In the rows, 100 means zero.
Each row is followed by its group and then its class within the group.
[94, 106, 94, 109, 115, 102, 105, 117, 74, 104, 92, 105, 107, 117, 99, 117, 111, 105, 99, 72, 70, 114, 109, 107, 96, 118, 89, 94, 81, 100, 91, 82, 103, 97, 96, 92, 93, 94, 116, 95, 82, 110, 93, 100, 84, 100, 100, 106, 84, 122, 83, 86, 91, 113, 102, 92, 112, 89, 94, 109, 96, 96, 96, 116, 98, 94, 105, 95, 143]
NF > F
[99, 95, 87, 91, 109, 91, 81, 113, 101, 94, 96, 101, 101, 104, 85, 102, 106, 103, 100, 91, 84, 120, 112, 95, 74, 111, 107, 97, 101, 97, 102, 93, 99, 104, 106, 74, 102, 90, 103, 84, 98, 100, 95, 109, 110, 110, 94, 109, 89, 94, 96, 93, 120, 113, 88, 111, 112, 90, 76, 93, 92, 79, 93, 126, 96, 101, 100, 132, 104]
RT > D
[100, 103, 93, 107, 107, 86, 72, 117, 87, 86, 98, 106, 102, 125, 81, 106, 108, 110, 94, 78, 86, 112, 95, 93, 91, 110, 102, 96, 86, 106, 102, 102, 109, 107, 95, 80, 105, 77, 116, 91, 98, 101, 94, 99, 93, 109, 102, 101, 86, 93, 97, 92, 112, 132, 94, 106, 105, 85, 90, 86, 91, 80, 96, 113, 106, 101, 106, 117, 113]
RT > D
[91, 111, 92, 108, 134, 99, 77, 117, 59, 102, 87, 96, 110, 119, 87, 102, 108, 104, 103, 57, 54, 109, 103, 95, 80, 119, 90, 83, 80, 101, 111, 81, 103, 98, 82, 83, 105, 102, 110, 103, 67, 103, 111, 84, 109, 104, 90, 92, 85, 108, 86, 89, 109, 121, 94, 105, 121, 89, 97, 104, 91, 88, 93, 115, 99, 79, 96, 108, 127]
NF > C
[100, 101, 81, 99, 113, 95, 76, 103, 105, 99, 92, 107, 103, 109, 79, 94, 118, 106, 106, 91, 90, 149, 99, 97, 67, 115, 104, 103, 104, 112, 104, 100, 93, 109, 107, 80, 94, 67, 86, 76, 88, 100, 97, 102, 109, 112, 96, 111, 92, 123, 90, 78, 103, 120, 110, 111, 110, 77, 100, 90, 90, 88, 89, 118, 102, 100, 98, 135, 132]
RT > D
[97, 96, 92, 101, 105, 90, 65, 120, 93, 90, 93, 107, 112, 131, 82, 96, 106, 108, 97, 70, 72, 118, 98, 102, 77, 110, 103, 94, 81, 98, 100, 83, 107, 106, 104, 65, 108, 68, 107, 86, 89, 101, 87, 106, 105, 112, 97, 97, 92, 89, 103, 88, 118, 134, 86, 122, 109, 90, 78, 93, 83, 99, 85, 126, 91, 85, 108, 112, 121]
RT > D
[87, 110, 91, 110, 126, 100, 88, 110, 55, 101, 86, 108, 92, 121, 92, 113, 101, 115, 98, 63, 71, 102, 95, 88, 119, 122, 91, 89, 73, 103, 88, 76, 99, 92, 78, 90, 101, 62, 118, 97, 100, 97, 102, 87, 80, 116, 99, 93, 95, 111, 80, 87, 91, 125, 94, 90, 110, 92, 111, 98, 91, 86, 90, 114, 111, 86, 102, 109, 137]
NF > C
[99, 108, 89, 118, 116, 100, 98, 114, 82, 109, 87, 115, 93, 121, 100, 106, 108, 100, 100, 71, 91, 115, 102, 109, 94, 115, 88, 109, 68, 97, 92, 85, 102, 91, 89, 100, 97, 86, 81, 98, 81, 99, 96, 119, 82, 105, 103, 85, 92, 113, 79, 83, 94, 110, 100, 86, 105, 86, 124, 98, 105, 100, 96, 107, 110, 83, 95, 105, 148]
NF > F
[93, 98, 95, 111, 112, 101, 98, 111, 86, 113, 85, 107, 110, 113, 94, 98, 96, 95, 109, 68, 66, 104, 103, 91, 96, 114, 84, 97, 74, 82, 92, 77, 99, 94, 98, 105, 108, 92, 98, 96, 100, 102, 129, 97, 81, 93, 106, 84, 106, 109, 83, 70, 92, 110, 100, 105, 109, 96, 101, 104, 115, 99, 94, 105, 108, 80, 99, 87, 153]
NF > Y
[96, 105, 77, 96, 103, 96, 82, 120, 119, 98, 100, 108, 99, 112, 85, 95, 106, 98, 92, 90, 89, 139, 94, 95, 62, 111, 102, 99, 126, 107, 114, 96, 100, 104, 85, 76, 107, 77, 97, 87, 98, 100, 100, 97, 105, 112, 95, 118, 92, 98, 104, 95, 96, 107, 93, 109, 108, 97, 99, 83, 96, 90, 88, 117, 96, 96, 100, 139, 106]
RT > N
[96, 103, 88, 106, 123, 101, 83, 113, 67, 95, 97, 109, 101, 130, 83, 105, 108, 105, 100, 66, 69, 113, 96, 94, 89, 130, 80, 88, 64, 103, 80, 79, 107, 101, 79, 82, 103, 81, 100, 96, 87, 102, 97, 95, 84, 123, 97, 94, 95, 104, 86, 96, 102, 115, 78, 98, 108, 78, 108, 89, 92, 82, 97, 114, 100, 78, 105, 118, 143]
NF > C
[106, 104, 97, 92, 93, 85, 88, 115, 75, 100, 96, 120, 137, 130, 83, 81, 101, 113, 92, 84, 110, 101, 96, 97, 89, 113, 106, 87, 66, 108, 108, 92, 105, 103, 99, 82, 115, 69, 94, 83, 102, 88, 103, 110, 98, 116, 114, 108, 106, 86, 118, 91, 117, 131, 88, 120, 99, 85, 97, 82, 85, 89, 96, 111, 99, 99, 104, 116, 147]
RT > D
[95, 106, 95, 105, 132, 85, 67, 117, 80, 99, 89, 107, 108, 128, 82, 102, 100, 111, 92, 75, 89, 120, 96, 95, 83, 114, 101, 101, 84, 104, 106, 92, 86, 116, 93, 63, 100, 69, 99, 92, 98, 93, 98, 99, 104, 113, 97, 99, 99, 84, 95, 95, 114, 116, 98, 123, 105, 96, 91, 86, 94, 79, 93, 112, 99, 97, 107, 118, 125]
RT > N
[98, 96, 97, 117, 128, 93, 80, 86, 59, 92, 84, 112, 99, 107, 83, 115, 96, 103, 96, 57, 60, 119, 71, 98, 81, 120, 91, 94, 78, 102, 89, 74, 94, 99, 84, 80, 89, 115, 116, 105, 94, 109, 91, 91, 91, 104, 95, 72, 89, 96, 78, 87, 121, 114, 94, 88, 119, 87, 92, 100, 101, 53, 100, 119, 96, 90, 144, 103, 117]
NF > F
[100, 100, 83, 113, 129, 109, 85, 104, 79, 106, 87, 120, 84, 115, 86, 111, 88, 120, 87, 64, 53, 123, 100, 104, 81, 111, 85, 96, 82, 99, 92, 82, 109, 96, 74, 82, 112, 83, 106, 105, 76, 107, 103, 83, 91, 117, 97, 98, 102, 107, 94, 93, 111, 112, 93, 102, 108, 92, 101, 85, 102, 80, 101, 130, 94, 82, 101, 126, 89]
NF > C
[90, 98, 95, 103, 108, 95, 88, 108, 87, 90, 95, 108, 107, 120, 87, 105, 122, 101, 99, 92, 80, 121, 98, 89, 64, 109, 85, 99, 110, 113, 108, 91, 91, 105, 91, 71, 107, 84, 109, 92, 100, 99, 80, 106, 102, 114, 95, 101, 92, 88, 93, 79, 120, 108, 95, 113, 115, 94, 68, 82, 85, 90, 92, 124, 106, 97, 101, 131, 117]
RT > D
[93, 92, 82, 98, 99, 92, 74, 119, 118, 95, 91, 95, 95, 122, 84, 98, 109, 104, 103, 100, 87, 140, 96, 110, 59, 116, 94, 102, 115, 95, 114, 90, 94, 115, 108, 78, 104, 73, 73, 93, 96, 99, 93, 104, 105, 112, 94, 57, 91, 105, 95, 94, 103, 105, 99, 122, 117, 96, 93, 78, 93, 90, 80, 131, 94, 94, 100, 132, 121]
RT > D
[92, 104, 84, 118, 128, 102, 96, 113, 67, 101, 98, 107, 101, 125, 97, 105, 112, 102, 100, 54, 64, 120, 90, 97, 72, 119, 96, 96, 70, 112, 89, 70, 104, 103, 57, 89, 104, 79, 93, 100, 69, 106, 97, 92, 106, 103, 84, 84, 93, 107, 80, 83, 103, 125, 100, 99, 108, 80, 93, 95, 93, 92, 108, 116, 102, 80, 104, 107, 136]
NF > Y
[94, 94, 94, 98, 108, 83, 73, 116, 81, 92, 104, 100, 96, 100, 85, 110, 104, 99, 97, 79, 86, 126, 94, 99, 71, 112, 98, 103, 99, 111, 117, 102, 104, 103, 91, 50, 99, 73, 98, 94, 100, 103, 86, 92, 104, 111, 97, 107, 85, 62, 110, 100, 118, 112, 97, 116, 112, 87, 73, 94, 95, 84, 88, 122, 95, 98, 107, 124, 115]
RT > V
[90, 100, 101, 117, 134, 103, 94, 104, 66, 97, 86, 104, 96, 115, 86, 116, 101, 104, 105, 74, 73, 116, 95, 106, 86, 112, 93, 91, 73, 99, 93, 71, 88, 106, 92, 105, 101, 99, 124, 114, 90, 104, 93, 98, 91, 106, 96, 89, 98, 98, 81, 91, 111, 107, 95, 93, 113, 84, 90, 99, 103, 84, 100, 108, 95, 94, 101, 109, 107]
NF > F
[96, 100, 94, 94, 97, 98, 81, 123, 88, 101, 102, 114, 127, 120, 93, 92, 106, 102, 93, 92, 100, 102, 98, 87, 102, 109, 98, 99, 73, 97, 97, 138, 107, 104, 103, 83, 104, 80, 107, 76, 100, 91, 113, 110, 90, 111, 112, 110, 91, 93, 98, 89, 99, 115, 94, 127, 99, 92, 90, 90, 95, 97, 99, 106, 104, 90, 103, 109, 146]
RT > D
[91, 98, 84, 109, 123, 103, 104, 101, 94, 111, 88, 96, 98, 114, 93, 101, 119, 101, 104, 78, 66, 128, 101, 106, 79, 116, 79, 95, 97, 95, 86, 90, 95, 91, 95, 99, 103, 90, 98, 88, 83, 115, 89, 89, 87, 98, 89, 78, 84, 110, 89, 82, 103, 109, 109, 89, 113, 107, 97, 94, 91, 106, 94, 115, 106, 78, 89, 105, 148]
NF > F
[100, 103, 103, 95, 102, 86, 69, 115, 90, 92, 97, 104, 117, 127, 33, 96, 123, 105, 107, 76, 90, 102, 101, 94, 87, 108, 110, 100, 74, 112, 94, 84, 105, 104, 104, 76, 101, 81, 114, 94, 113, 90, 102, 111, 104, 118, 95, 95, 92, 87, 94, 93, 109, 117, 99, 123, 104, 94, 85, 96, 96, 80, 101, 98, 97, 95, 98, 109, 113]
RT > N
[98, 92, 76, 65, 98, 78, 59, 113, 73, 88, 95, 108, 112, 110, 85, 103, 110, 113, 94, 82, 86, 102, 95, 75, 92, 103, 101, 98, 99, 110, 103, 85, 106, 107, 94, 79, 118, 74, 114, 87, 96, 98, 93, 90, 101, 114, 105, 98, 92, 89, 103, 104, 108, 110, 88, 122, 108, 98, 97, 82, 94, 60, 90, 123, 90, 96, 119, 129, 114]
RT > V
[115, 101, 91, 108, 129, 110, 71, 117, 73, 101, 78, 115, 107, 126, 93, 108, 103, 102, 95, 54, 69, 122, 101, 107, 86, 119, 87, 89, 74, 101, 95, 82, 86, 94, 95, 86, 80, 82, 78, 95, 77, 108, 92, 97, 92, 103, 99, 91, 94, 106, 67, 88, 110, 112, 96, 97, 112, 84, 99, 92, 97, 97, 99, 115, 110, 96, 106, 98, 149]
NF > Y
[97, 97, 87, 112, 123, 99, 91, 108, 66, 104, 101, 106, 91, 116, 82, 102, 112, 114, 94, 66, 59, 110, 98, 96, 88, 121, 96, 91, 74, 101, 82, 83, 115, 103, 100, 89, 101, 80, 104, 103, 76, 113, 92, 80, 75, 117, 100, 102, 99, 81, 82, 89, 107, 111, 98, 87, 107, 94, 105, 96, 87, 91, 94, 115, 108, 88, 105, 116, 117]
NF > C
[93, 109, 98, 109, 126, 94, 81, 111, 68, 101, 82, 116, 106, 125, 95, 110, 110, 106, 92, 74, 75, 110, 98, 100, 85, 110, 88, 90, 66, 109, 84, 83, 104, 91, 91, 93, 95, 78, 115, 105, 88, 98, 94, 86, 88, 104, 98, 92, 91, 100, 87, 78, 117, 119, 103, 102, 106, 92, 98, 95, 98, 90, 87, 109, 113, 92, 103, 108, 140]
NF > C
[90, 94, 84, 109, 115, 110, 106, 101, 121, 113, 91, 97, 91, 106, 96, 105, 103, 94, 101, 87, 76, 130, 121, 101, 67, 117, 81, 89, 112, 99, 101, 97, 92, 94, 107, 98, 104, 86, 54, 79, 81, 113, 88, 94, 87, 91, 101, 105, 105, 128, 72, 88, 95, 103, 105, 90, 113, 95, 102, 102, 104, 98, 97, 116, 97, 92, 85, 128, 144]
NF > Y
[94, 96, 76, 104, 118, 99, 58, 105, 89, 88, 95, 106, 80, 114, 72, 106, 115, 110, 93, 89, 62, 131, 93, 94, 55, 110, 97, 91, 112, 111, 120, 79, 81, 99, 86, 78, 99, 83, 104, 101, 95, 105, 92, 83, 112, 103, 83, 99, 107, 85, 101, 109, 112, 108, 85, 119, 113, 86, 87, 85, 89, 70, 83, 123, 90, 105, 109, 144, 79]
RT > N
[95, 100, 97, 121, 129, 99, 81, 99, 54, 101, 87, 99, 75, 103, 86, 112, 118, 90, 97, 56, 50, 121, 95, 98, 85, 109, 83, 83, 89, 104, 89, 71, 99, 88, 71, 67, 98, 89, 110, 98, 91, 116, 91, 89, 93, 101, 91, 83, 92, 101, 89, 97, 108, 100, 90, 84, 110, 90, 83, 100, 98, 85, 92, 132, 93, 80, 99, 115, 99]
NF > C
[111, 97, 88, 108, 126, 88, 75, 112, 96, 88, 91, 109, 102, 128, 79, 100, 105, 105, 93, 83, 78, 128, 96, 99, 64, 117, 100, 93, 98, 106, 109, 87, 93, 117, 99, 81, 101, 71, 99, 98, 95, 106, 113, 99, 101, 123, 89, 104, 100, 108, 104, 90, 111, 112, 84, 125, 106, 88, 84, 82, 80, 83, 86, 124, 98, 101, 112, 138, 107]
RT > N
[97, 91, 98, 99, 109, 77, 68, 132, 62, 86, 94, 99, 110, 130, 86, 96, 106, 114, 100, 60, 82, 101, 93, 93, 95, 105, 104, 86, 76, 108, 91, 91, 105, 109, 88, 81, 106, 79, 126, 99, 107, 79, 96, 103, 95, 122, 103, 91, 96, 83, 89, 95, 115, 120, 104, 122, 135, 88, 89, 79, 86, 82, 96, 120, 97, 96, 107, 106, 127]
RT > V
[98, 102, 95, 94, 91, 86, 74, 143, 94, 99, 90, 100, 128, 131, 94, 92, 115, 104, 97, 81, 115, 98, 90, 97, 90, 56, 101, 99, 78, 97, 94, 96, 102, 99, 110, 80, 106, 67, 69, 85, 95, 88, 125, 115, 95, 117, 113, 97, 84, 97, 93, 82, 94, 124, 101, 120, 102, 87, 107, 79, 26, 84, 88, 109, 100, 82, 105, 101, 169]
RT > D
[85, 100, 91, 94, 89, 87, 76, 128, 85, 101, 108, 94, 110, 120, 92, 92, 104, 99, 93, 72, 94, 101, 96, 93, 86, 105, 97, 95, 92, 99, 93, 101, 110, 106, 98, 84, 105, 62, 70, 82, 98, 89, 111, 106, 88, 116, 113, 121, 100, 94, 98, 95, 112, 107, 101, 132, 109, 90, 95, 87, 101, 81, 90, 121, 92, 87, 105, 69, 157]
RT > V
[113, 107, 81, 100, 121, 112, 88, 120, 76, 114, 90, 110, 80, 126, 97, 99, 110, 109, 93, 71, 84, 123, 101, 104, 88, 130, 86, 79, 71, 96, 85, 88, 108, 93, 76, 94, 104, 64, 86, 92, 81, 108, 101, 81, 73, 108, 109, 103, 101, 113, 83, 83, 93, 123, 110, 101, 102, 97, 122, 77, 103, 95, 95, 119, 105, 70, 105, 66, 174]
NF > C

Each row is followed by its group and then its class within the group.
[96, 95, 96, 101, 108, 96, 102, 86, 112, 89, 91, 105, 97, 110, 99, 100, 106, 94, 107, 105, 114, 105, 104, 101, 101, 106, 105, 61, 104, 108, 107, 106, 74, 98, 93, 115, 136, 98, 101, 106, 100, 103, 95, 74, 108, 106, 129, 87, 98, 105, 110, 102, 103, 90, 97, 101, 105, 111, 97, 101, 113, 91, 95, 100, 107, 74, 102, 113, 106]
T > SD
[85, 97, 107, 96, 101, 108, 97, 106, 97, 108, 105, 90, 102, 92, 104, 97, 94, 102, 103, 97, 114, 117, 105, 104, 101, 103, 103, 111, 90, 93, 96, 93, 104, 108, 104, 100, 115, 92, 101, 106, 102, 97, 104, 100, 99, 99, 120, 104, 104, 99, 91, 111, 101, 91, 97, 60, 100, 108, 103, 101, 104, 101, 101, 101, 90, 90, 100, 117, 98]
K > GP
[84, 97, 105, 107, 104, 100, 93, 95, 106, 82, 95, 93, 96, 92, 116, 90, 108, 100, 99, 84, 111, 106, 96, 101, 97, 101, 105, 93, 100, 92, 97, 84, 86, 101, 102, 98, 118, 97, 102, 105, 94, 108, 99, 83, 102, 101, 118, 94, 93, 91, 97, 102, 101, 115, 99, 58, 86, 106, 88, 103, 134, 103, 90, 100, 100, 86, 89, 112, 97]
G > HJ
[85, 95, 109, 89, 114, 86, 100, 103, 90, 116, 100, 85, 98, 84, 101, 85, 102, 99, 96, 85, 88, 123, 85, 102, 101, 105, 101, 93, 114, 78, 107, 67, 94, 103, 107, 109, 96, 95, 102, 98, 98, 103, 97, 104, 101, 97, 100, 104, 90, 104, 83, 101, 96, 99, 107, 70, 94, 99, 96, 108, 71, 81, 82, 104, 106, 85, 102, 110, 93]
T > QM
[96, 96, 102, 100, 114, 94, 103, 92, 105, 102, 94, 93, 96, 97, 107, 88, 117, 99, 100, 94, 105, 105, 117, 101, 100, 108, 99, 88, 100, 93, 109, 88, 87, 103, 94, 103, 103, 102, 111, 94, 99, 108, 97, 90, 99, 100, 107, 101, 96, 89, 100, 103, 94, 102, 104, 79, 95, 110, 94, 102, 94, 85, 92, 98, 106, 89, 96, 108, 100]
G > BM
[86, 98, 103, 94, 125, 94, 96, 89, 94, 96, 94, 90, 102, 88, 100, 82, 115, 98, 100, 94, 104, 123, 114, 104, 100, 100, 106, 84, 106, 84, 98, 93, 93, 104, 99, 99, 109, 100, 105, 100, 98, 99, 101, 100, 96, 100, 105, 111, 94, 99, 83, 115, 92, 100, 100, 75, 91, 104, 96, 102, 97, 95, 86, 101, 106, 82, 100, 105, 102]
G > HJ
[96, 97, 106, 102, 99, 107, 102, 107, 95, 110, 99, 86, 99, 96, 115, 92, 109, 105, 96, 93, 101, 102, 99, 102, 98, 100, 90, 122, 97, 98, 102, 71, 103, 103, 103, 93, 99, 98, 105, 94, 98, 107, 99, 102, 94, 96, 87, 99, 101, 81, 94, 97, 97, 112, 108, 85, 88, 101, 100, 104, 102, 92, 96, 100, 99, 103, 96, 114, 97]
G > BM
